Below are the code and all the weights of a small trained network. Each question names an input and a class and asks about switching units off, where a switched-off unit gives its printed mean instead of its output.

import numpy as np


def w(rows, s, z=0):
    codes = np.array(rows[::2]) - 128.0
    scale = np.full(codes.shape[1], s)
    scale[-1] = z or s
    return codes * scale


def norm(h):
    return h / np.sqrt((h * h).mean(-1, keepdims=True) + 1e-5)


def f(y):
    return y / 2 * (1 + np.tanh(0.7978845608 * (y + 0.044715 * y**3)))


def log_softmax(a):
    a = a - a.max(-1, keepdims=True)
    return a - np.log(np.exp(a).sum(-1, keepdims=True))


def net(x, mask):
    res = np.array(x, float).reshape(1, 3) / 4 @ E
    u = 0
    for l in range(2):
        y = f(norm(res) @ A[l][:, :-1].T + A[l][:, -1])
        res = res + np.where(mask[u : u + 7], y, B[l][:, -1]) @ B[l][:, :-1]
        u += 7
    return log_softmax(norm(res)[-1] @ U[:, :-1].T + U[:, -1])


A, B = {}, {}
E = w([
[223,63,219,144,2],'x0',
[4,49,111,78,129],'x1',
[129,127,127,127,131],'x2',
],0.0055)
A[0] = w([
[148,176,146,67,194,146],'0.n1',
[82,156,89,196,202,67],'0.n2',
[157,171,47,240,207,124],'0.n3',
[108,254,88,138,129,4],'0.n4',
[176,129,58,167,142,26],'0.n5',
[94,98,143,74,110,158],'0.n6',
[65,99,48,88,135,120],'0.n7',
],0.0092,0.0016)
B[0] = w([
[142,27,126,96,64,173],'0.n1',
[192,191,48,170,105,230],'0.n2',
[166,115,62,56,82,254],'0.n3',
[167,97,129,71,72,204],'0.n4',
[45,123,86,115,93,144],'0.n5',
[70,105,33,33,161,185],'0.n6',
[59,121,254,221,140,246],'0.n7',
],0.0092,0.0046)
A[1] = w([
[246,169,111,176,131,160],'1.n1',
[82,2,126,80,150,170],'1.n2',
[66,173,110,158,183,92],'1.n3',
[193,189,110,214,198,186],'1.n4',
[131,50,120,151,79,138],'1.n5',
[42,101,169,38,52,253],'1.n6',
[39,82,73,151,120,119],'1.n7',
],0.0095,0.0031)
B[1] = w([
[79,64,216,95,223,246],'1.n1',
[254,129,59,42,143,218],'1.n2',
[83,64,100,192,17,166],'1.n3',
[102,52,120,40,44,158],'1.n4',
[61,152,97,76,165,185],'1.n5',
[179,191,36,119,72,253],'1.n6',
[159,151,221,202,136,203],'1.n7',
],0.0072,0.0064)
U = w([
[185,142,47,54,96,208],'0',
[144,97,205,101,146,250],'1',
[142,202,141,177,150,8],'2',
[160,167,109,188,223,18],'3',
[114,125,129,164,102,18],'4',
[114,194,131,137,158,2],'5',
[38,152,96,250,83,232],'6',
],0.019,0.0058)

Each question gives the input, the list of numbers given to net, and the class t.
The units are the neurons (one row each of A and B). Each row of codes is followed by its name. A weight is (code - 128) times the scale printed after its matrix; where a second scale follows, it is the last column's (A, B and U).
mask holds one flag per neuron, layer by layer. A switched-off neuron (its flag False) gives its mean, the last column of its row in B, instead of its output. The means were averaged over made-up inputs and are rounded, as every weight is.
A unit's drop is (log p(t) with every unit on - log p(t) with that unit switched off) / (log p(t) with every unit on - log p(t) with every unit switched off).
most important unit: the unit with the biggest drop
top k neurons: the k neurons with the biggest drops, biggest first
k most important neurons of layer l: the k neurons of layer l with the biggest drops, biggest first
drop when u is switched off: that unit's drop, to one decimal
input [-7,1,-1], class 6: most important unit => 0.n2
input [5,0,7], class 1: top 3 neurons => [0.n1, 0.n3, 0.n5]
input [0,6,-6], class 6: top 3 neurons => [0.n7, 0.n3, 0.n4]
input [1,-1,-3], class 1: 2 most important neurons of layer 0 => [0.n6, 0.n7]
input [0,8,8], class 6: top 4 neurons => [0.n7, 0.n3, 0.n4, 0.n1]
input [-4,2,-3], class 6: 2 most important neurons of layer 0 => [0.n7, 0.n2]
input [1,-6,-6], class 1: top 2 neurons => [0.n6, 1.n1]
input [-1,7,-4], class 6: top 2 neurons => [0.n7, 0.n3]
input [1,-6,4], class 1: top 4 neurons => [0.n6, 1.n1, 1.n6, 1.n2]
input [-1,6,4], class 6: drop when 0.n7 is switched off => 1.3
